[100 = 0]
[103 114 125  73 127 103 108  97  96 118  76 119 114 103 104 138  66  94
  94 104  80  96 105] : [25]
[ 98  94  96  71 107 113  94  95  95  97 115 104  90  84 120  91 122 106
 106  97 109 107  95] : [21]
[100 104 105 106 108 104 101 101  98 107 104 117 105 105 106 110 100  97
  95  99  88 101 101] : [25]
[ 96  84  94  82 104 103  94 101  96  91 110 110  87  89 105  72 135 107
 108  99 119 106  97] : [21]
[101 119 104  26 121 124 100  86  96 109  95  84 102  82 118 152  94  96
  99 101  87 109  94] : [25]
[102 105  85 182 100 105  95 103  94 103 138 149  96 111 114  63  91 100
  93  95  76 105  99] : [25]
[ 96  84  86 108  99 113  89  99  94  90 148 110  80  86 108  45 140 107
 105  92 115 106  94] : [21]
[ 98  98 101  91 107 104  99  99  99  99  98 118 102  99 105 109 116 100
 102 102 100 101 100] : [25]
[108 138 108  69 136 124 105  83  89 127  87 117 108  92 125 164  38  92
  88 103  57 110  98] : [25]
[107 127  72 194  96 122  90  93  88 111 158 144  92 105 130  83  67  98
  86  89  55 110  94] : [25]
[ 96  81  85 143  92 101  92 104  97  88 136 122  84  97 104  46 147 107
 107  93 115 105  95] : [21]
[101 104 104 102 107 102 101 102  98 115  98 123 106 108 101 115  92  96
  93 101  77  98 102] : [25]
[ 96  83  90  74  99 107  89  98  93  92 140  93  76  79 105  70 139 107
 108  92 123 104  93] : [21]
[104 106 103 145 107 104 104 104 100 115 101 139 113 116 106 114  69  94
  89 103  66  98 105] : [25]
[101 118 115   9 132 117 103  87  96 114  80  83 105  83 113 167  84  95
  99 104  89 105  97] : [25]
[ 99 100  73  93 100 120  85  90  89  94 165  94  75  74 120  67 134 106
 103  85 110 111  87] : [21]
[ 98  86  77 114  93 114  84  98  94  88 164 110  77  86 111  50 144 106
 103  86 111 107  90] : [21]
[100 106  65  92  94 129  80  84  86  96 194  81  69  65 125  67 135 105
  99  79  97 114  82] : [21]
[100 102  96 120 102 107  98 101  97 103 116 123 101 104 112  92  99  99
  97  98  85 103  99] : [25]
[104 118 119  66 128 110 105  93  94 120  87 116 111  96 110 145  50  94
  93 104  79 101 103] : [25]
[106 129 115  97 127 114 107  93  95 122  81 129 115 105 113 142  47  94
  90 106  63 103 103] : [25]
[ 98  93  84  82 102 117  88  93  90 100 151  93  77  76 114  73 135 107
 106  90 114 108  89] : [21]
[101 112  83 112 107 126  92  90  93 100 134 114  90  86 127  92 107 103
  98  94  88 116  92] : [21]
[103 109 129  79 129  98 110 103  98 117  52 123 117 108  98 138  66  94
  94 110  78  96 109] : [25]
[ 93  73 109  94 101  88 101 111 103  89  84 116  95 102  90  62 142 107
 110 104 124  99 104] : [21]
[ 98  93  84 127  98 110  93  99  96  91 130 125  87  94 111  57 125 106
 104  97 106 109  96] : [21]
[101 105  64 138  99 130  84  89  90  96 175 111  79  80 131  63 125 105
  98  84  93 117  85] : [21]
[104 111 123  98 124 100 110 102  98 115  65 134 116 112 103 129  62  95
  93 111  77  98 108] : [25]
[108 137 113  51 138 127 103  79  88 127  97 105 107  84 128 171  41  93
  90 102  62 110  95] : [25]
[103 106  83 185  93 112  95 103  93 106 144 146  97 114 114  67  86  99
  91  93  71 103 100] : [25]
[105 123  91 151 103 115  99  98  93 115 130 138 107 110 119 108  66  93
  87  95  55 104  99] : [25]
[101 128 105   0 129 130  99  77  96 112  92  62 103  70 129 175  82  96
 100 101  84 116  91] : [21]
[ 97  90 140   3 129  92 110 103 102 107  42 104 114  99  85 136 100  97
 105 112 112  93 108] : [25]

[127  93  86  85 110 107 110 117 103 108  92  93 121  97  48  99 122 131
 108  35 103 142  77  76  91 128  89  65 145  91 131  92 118 100 101  87
 121  85  82  53 100  66  96  95  76  98  90 121 105  64  77 102 112 109
 103  90  83 134  96 117 100 150  80  86 128  92 100 105 113 110 107 114
  86 114 108 129 105  96] : [33]
[ 60 113 109 129 105  82  49  87 103  95 114 107  79 106 123  93  78  82
 107 147 111  82 108 129 107  89 109 137  44 101  54 123  55  96  93 118
  72 115 114 136 117 171  88  94 110  90 101  83  79 142 102 101  92  93
  91 121 106  31 106  88  87  43 110 116  84 100  58  87 100  98  98  95
 151  95 133  89  97 111] : [41]
[ 60 117 111 132 100  83  52  93 107  95 114 104  88 103 110  95  79  88
 111 164 107  89 103 133 103  97  94 136  62 103  49 112  52  98  93 121
  78 117 115 135 119 180  87  92 110  88  97  86  79 143  95 108  94 100
  88 116 102  31 107  90  79  47 111 143  84 104  42  88  98 101  94  98
 159  96 136  91  98 107] : [41]
[118  97  90  88 117 104  90 109  94 106  95  95 107 100  48  96 122 116
 108  50 113 136  74  76 106 120 107  80 112  88 128 112 105 100  96  84
 111  77  83  54 106  80  93  94  81  97  94 115  96  79  83  93 108 103
 102  96  83 112  97 113 101 137  80  59 124  84  97 103 116 106 112 110
 102 107 115 134 103 107] : [33]
[132  96  89  73  96 116 128 118  99 108  85  89 121  90  79 100 124 133
  94  33  95 147  86  68  85 131  80  58 172  94 140  72 150 106 108  86
 133  91  82  58  94  39 106 103  76 101  91 131 112  52  88 103 110 114
 107  81  84 175  93 118 100 171  83  90 125  92 121 115 106 107 103 110
  69 113  93 129 108  87] : [33]
[ 70 132 112 110 108  89  78  86  76  89 114  97  75  96  97  92  86  87
 107 159 109 106 106  92 109  98 124 125  69  96  77 118  77 104  91 113
  82 106 109 103 109 138  95 103 109 100 105  92  77 128 103 104 110  89
  99 108 101  65 103  95  82  64 105  74  92  97  64 101  99  97 101  93
 141  98 146 106 104 113] : [41]
[137  81  90  73 109 113 129 112  93 109  89  92 107  94  62  98 125 127
 100  39 104 143  85  63  98 121 102  60 146  87 146  94 130 100 106  84
 124  86  80  35  99  55 107 103  79 103  93 122 109  60  91  96 109 101
 110  89  85 154  92 116 105 177  76  51 125  87 120 113 112 105 109 108
  78 110 100 131 107  96] : [33]
[108  98  83  98 110 102  78 113 100 104  99  93 123 100  45  99 119 126
 114  65 109 140  74  86  98 124  87  76 128  95 110  99 107 102  93  89
 116  85  84  62 109  96  86  89  78  94  90 114  98  86  70 102 111 113
  96  94  82 110 100 115  93 136  82 108 123  93  82  98 113 111 108 117
 106 111 112 124 106 103] : [33]
[125  96  88  76 117 109 118 109  91 104  94  94 109  97  45 100 120 117
 102  45 105 130  81  63 106 114 111  73 131  90 151 102 118  99  98  80
 124  77  83  50  93  50 101 102  78 103  99 117 108  70  89  97 126 101
 107  89  90 117  95 116 104  98  82  43 130  92 108 106 110 105 111 112
  80 114  95 127 103 102] : [33]
[ 78 124 104 117 101  93  62  96  78  95 113  90  98  94  79  92 100 108
 115 153 117 125  93  90  94 124  98 106  95  97  76 107  89 108  94 116
  90 104 100 109 117 134  84  95 106  97  96  98  77 120  89 109  92 105
  99 103  86  63 105 101  81  89  90 124  95  94  64 105 107 107  97  98
 150 101 167 103 112 105] : [41]
[ 76 124  98 118 103  93  58 100  78  88 115  88 109  95  75  98  93 110
 118 141 111 130  90  92  95 119  92 108 104 100  80  99  87 112  89 109
  99 104 103  99 109 132  79  93  99  98  98  98  83 117  85 116 107 111
  97 100  90  65 107 103  75  78  92 136  99 103  61 101 104 109  95 102
 150 105 143 108 113 102] : [41]
